Below are the code and all the weights of a small trained network. Each question names an input and a class and asks about switching units off, where a switched-off unit gives its printed mean instead of its output.

import numpy as np


def w(rows, s, z=0):
    codes = np.array(rows[::2]) - 128.0
    scale = np.full(codes.shape[1], s)
    scale[-1] = z or s
    return codes * scale


def f(y):
    return y / 2 * (1 + np.tanh(0.7978845608 * (y + 0.044715 * y**3)))


def log_softmax(a):
    a = a - a.max(-1, keepdims=True)
    return a - np.log(np.exp(a).sum(-1, keepdims=True))


def net(x, mask):
    res = np.array(x, float).reshape(1, 3) / 4 @ E
    y = f(res @ A[0][:, :-1].T + A[0][:, -1])
    res = res + np.where(mask, y, B[0][:, -1]) @ B[0][:, :-1]
    return log_softmax(res[-1] @ U[:, :-1].T + U[:, -1])


A, B = {}, {}
E = w([
[143,23,97,187],'x0',
[141,92,85,179],'x1',
[246,89,143,113],'x2',
],0.012)
A[0] = w([
[194,138,149,150,253],'n1',
[107,215,164,183,47],'n2',
[77,103,151,154,220],'n3',
[131,166,103,81,105],'n4',
[128,100,166,152,34],'n5',
[152,125,143,192,68],'n6',
[181,142,163,182,3],'n7',
[137,82,104,173,163],'n8',
[82,190,53,127,118],'n9',
[164,163,50,203,45],'n10',
[133,98,162,144,3],'n11',
[144,82,163,78,9],'n12',
[166,34,130,142,253],'n13',
[70,18,85,136,216],'n14',
[71,12,137,168,70],'n15',
[185,87,13,162,138],'n16',
[74,159,85,90,215],'n17',
[201,77,156,159,243],'n18',
[168,62,170,124,3],'n19',
[218,197,53,167,253],'n20',
],0.011,0.0023)
B[0] = w([
[45,67,79,103,187],'n1',
[220,132,144,85,167],'n2',
[198,89,84,59,160],'n3',
[120,83,224,193,153],'n4',
[114,161,125,229,133],'n5',
[110,122,110,201,151],'n6',
[141,244,39,148,146],'n7',
[145,98,229,142,197],'n8',
[152,89,132,64,175],'n9',
[40,119,97,148,159],'n10',
[153,188,143,146,132],'n11',
[152,165,138,34,142],'n12',
[71,120,134,138,248],'n13',
[202,35,116,105,227],'n14',
[143,30,95,212,217],'n15',
[105,27,72,182,236],'n16',
[255,69,100,62,180],'n17',
[92,101,97,129,236],'n18',
[184,58,27,152,181],'n19',
[63,43,159,26,181],'n20',
],0.0051,0.011)
U = w([
[23,114,157,48,253],'0',
[215,154,127,124,253],'1',
[147,150,69,44,227],'2',
[115,173,157,124,4],'3',
[230,187,127,137,3],'4',
[127,254,68,154,3],'5',
],0.008,0.0023)

Each question gives the input, the list of numbers given to net, and the class t.
The units are the neurons (one row each of A and B). Each row of codes is followed by its name. A weight is (code - 128) times the scale printed after its matrix; where a second scale follows, it is the last column's (A, B and U).
mask holds one flag per neuron, in row order. A switched-off neuron (its flag False) gives its mean, the last column of its row in B, instead of its output. The means were averaged over made-up inputs and are rounded, as every weight is.
A unit's drop is (log p(t) with every unit on - log p(t) with that unit switched off) / (log p(t) with every unit on - log p(t) with every unit switched off).
The circuit of an input: a set's keep is (log p(t) with only the set's units on - log p(t) with every unit switched off) / (log p(t) with every unit on - log p(t) with every unit switched off). Starting from the 12 units with the biggest drops (on a tie, the unit counted first), units are removed one at a time, each time the one whose removal leaves the highest keep (on an exact tie, the one counted first), for as long as the keep stays at least 0.8.
units of the circuit, in order: the units of the circuit, biggest drop first
most important unit: the unit with the biggest drop
k most important neurons: the k neurons with the biggest drops, biggest first
drop of u: that unit's drop, to one decimal
input [1,7,6], class 0: most important unit : n20
input [-3,-7,7], class 0: 2 most important neurons : (n1, n17)
input [4,8,5], class 0: units of the circuit, in order : (n20, n13, n10)
input [6,-2,8], class 2: units of the circuit, in order : (n1, n18)
input [4,-2,8], class 2: units of the circuit, in order : (n19, n1, n18)
input [-8,-7,-2], class 1: units of the circuit, in order : (n17, n2, n20)
input [-5,2,-8], class 2: units of the circuit, in order : (n17, n2)
input [4,-1,8], class 2: units of the circuit, in order : (n1, n18, n20)
input [8,5,-8], class 1: units of the circuit, in order : (n14, n15)
input [-6,-2,-4], class 1: 2 most important neurons : (n17, n2)
input [4,-2,-3], class 1: units of the circuit, in order : (n20, n1, n18)
input [-4,7,7], class 0: units of the circuit, in order : (n20, n1, n17)
input [4,7,3], class 0: drop of n19 : -0.1
input [5,-5,-7], class 2: most important neuron : (n3)
input [3,7,2], class 0: drop of n20 : 0.2
input [-6,8,5], class 0: drop of n1 : 0.1
input [-2,1,-8], class 2: drop of n4 : 0.0
input [-4,-4,-8], class 2: 2 most important neurons : (n17, n2)
